Below is a small trained network, with its code and all its weights. Each question gives an input and a class and asks what happens when units are switched off, that is, made to give their printed mean instead of their output.

import numpy as np


def w(rows, s, z=0):
    codes = np.array(rows[::2]) - 128.0
    scale = np.full(codes.shape[1], s)
    scale[-1] = z or s
    return codes * scale


def norm(h):
    return h / np.sqrt((h * h).mean(-1, keepdims=True) + 1e-5)


def f(y):
    return y / 2 * (1 + np.tanh(0.7978845608 * (y + 0.044715 * y**3)))


def log_softmax(a):
    a = a - a.max(-1, keepdims=True)
    return a - np.log(np.exp(a).sum(-1, keepdims=True))


def net(x, mask):
    res = np.array(x, float).reshape(1, 4) / 4 @ E
    u = 0
    for l in range(3):
        y = f(norm(res) @ A[l][:, :-1].T + A[l][:, -1])
        res = res + np.where(mask[u : u + 7], y, B[l][:, -1]) @ B[l][:, :-1]
        u += 7
    return log_softmax(norm(res)[-1] @ U[:, :-1].T + U[:, -1])


A, B = {}, {}
E = w([
[69,70,182,100,153,120,162,24],'x0',
[109,208,156,174,254,125,121,114],'x1',
[126,91,234,208,71,98,11,141],'x2',
[138,115,79,156,170,36,140,126],'x3',
],0.0068)
A[0] = w([
[229,105,95,134,159,80,167,55,113],'0.n1',
[37,147,58,165,159,135,72,90,1],'0.n2',
[115,42,88,113,28,137,184,145,15],'0.n3',
[172,49,171,100,87,96,232,134,179],'0.n4',
[154,59,122,133,76,57,183,253,133],'0.n5',
[150,148,143,88,101,140,110,194,15],'0.n6',
[182,67,40,110,49,154,142,128,36],'0.n7',
],0.0058,0.0017)
B[0] = w([
[101,121,148,178,81,166,178,213,192],'0.n1',
[186,68,142,185,98,123,21,128,126],'0.n2',
[235,138,185,207,179,94,130,34,245],'0.n3',
[75,56,193,69,118,183,169,72,235],'0.n4',
[97,67,119,138,136,184,24,84,253],'0.n5',
[138,84,39,89,215,81,21,63,141],'0.n6',
[181,147,46,197,113,241,254,94,246],'0.n7',
],0.0056,0.0023)
A[1] = w([
[185,174,31,123,132,161,58,164,3],'1.n1',
[146,133,164,184,255,173,115,169,25],'1.n2',
[108,196,114,78,118,120,181,45,37],'1.n3',
[115,120,123,182,125,123,53,68,91],'1.n4',
[121,188,170,152,72,120,84,184,89],'1.n5',
[180,76,116,98,25,106,139,87,63],'1.n6',
[118,200,160,85,189,158,125,137,70],'1.n7',
],0.0079,0.00064)
B[1] = w([
[62,41,38,14,123,187,54,195,251],'1.n1',
[125,10,116,142,174,220,89,115,252],'1.n2',
[141,94,100,118,97,41,104,193,218],'1.n3',
[158,188,79,112,74,84,190,106,214],'1.n4',
[137,172,55,132,93,74,76,153,203],'1.n5',
[120,187,179,219,255,181,57,136,227],'1.n6',
[201,93,174,200,80,127,171,117,213],'1.n7',
],0.007,0.004)
A[2] = w([
[172,155,46,84,119,174,181,137,253],'2.n1',
[37,126,215,106,151,116,161,94,166],'2.n2',
[200,88,100,219,205,176,92,130,242],'2.n3',
[2,70,187,61,124,58,159,77,81],'2.n4',
[103,191,203,104,100,43,11,110,192],'2.n5',
[141,130,86,84,159,170,255,226,16],'2.n6',
[194,113,126,178,111,120,44,166,160],'2.n7',
],0.0064,0.0015)
B[2] = w([
[38,193,164,190,142,37,51,89,194],'2.n1',
[76,102,68,55,136,112,85,229,175],'2.n2',
[71,130,141,131,102,254,199,44,253],'2.n3',
[52,161,76,51,109,172,17,139,181],'2.n4',
[201,192,56,147,109,31,248,186,185],'2.n5',
[227,169,238,129,65,3,156,112,195],'2.n6',
[135,93,235,43,189,98,187,71,197],'2.n7',
],0.0069,0.0067)
U = w([
[187,64,154,202,153,255,140,38,209],'0',
[80,73,32,41,93,166,32,223,212],'1',
[244,185,160,156,57,27,142,130,2],'2',
],0.0087,0.00067)

Each question gives the input, the list of numbers given to net, and the class t.
The units are the neurons (one row each of A and B). Each row of codes is followed by its name. A weight is (code - 128) times the scale printed after its matrix; where a second scale follows, it is the last column's (A, B and U).
mask holds one flag per neuron, layer by layer. A switched-off neuron (its flag False) gives its mean, the last column of its row in B, instead of its output. The means were averaged over made-up inputs and are rounded, as every weight is.
A unit's drop is (log p(t) with every unit on - log p(t) with that unit switched off) / (log p(t) with every unit on - log p(t) with every unit switched off).
The circuit of an input: a set's keep is (log p(t) with only the set's units on - log p(t) with every unit switched off) / (log p(t) with every unit on - log p(t) with every unit switched off). Starting from the 12 units with the biggest drops (on a tie, the unit counted first), units are removed one at a time, each time the one whose removal leaves the highest keep (on an exact tie, the one counted first), for as long as the keep stays at least 0.8.
units of the circuit, in order: the units of the circuit, biggest drop first
most important unit: the unit with the biggest drop
top k neurons: the k neurons with the biggest drops, biggest first
top k neurons in layer l: the k neurons of layer l with the biggest drops, biggest first
drop when u is switched off: that unit's drop, to one decimal
input [-5,4,4,4], class 1: top 3 neurons => [1.n1 0.n3 1.n5]
input [5,-8,-7,5], class 0: units of the circuit, in order => [0.n3 1.n6]
input [-5,-1,-6,0], class 2: units of the circuit, in order => [2.n6]
input [-2,3,-5,8], class 2: top 3 neurons => [2.n6 1.n6 0.n3]
input [-3,4,7,-5], class 2: units of the circuit, in order => [1.n5 2.n5]
input [-5,-6,6,-5], class 0: units of the circuit, in order => [1.n6 2.n7]
input [3,4,-6,3], class 2: top 2 neurons in layer 0 => [0.n3 0.n5]
input [-6,-6,0,-2], class 0: top 2 neurons in layer 0 => [0.n3 0.n7]
input [0,-7,7,6], class 0: units of the circuit, in order => [1.n6 2.n3]
input [8,-5,-4,3], class 1: top 2 neurons => [2.n4 2.n2]
input [-4,3,2,4], class 1: top 2 neurons => [1.n1 0.n3]
input [-6,-8,-8,0], class 0: top 3 neurons in layer 0 => [0.n5 0.n3 0.n7]
input [-3,-6,-8,-4], class 2: top 2 neurons in layer 1 => [1.n2 1.n3]
input [-4,-5,4,-6], class 0: most important unit => 1.n6
input [-4,-7,-8,-5], class 2: top 3 neurons => [2.n6 1.n2 2.n1]
input [8,6,1,-6], class 1: top 2 neurons => [2.n2 1.n6]
input [4,-5,-7,6], class 2: top 2 neurons in layer 2 => [2.n6 2.n3]
input [-1,1,3,3], class 2: drop when 0.n7 is switched off => 0.7
input [2,-3,2,7], class 0: drop when 1.n6 is switched off => 1.1
input [-3,-3,0,-3], class 0: units of the circuit, in order => [0.n3]
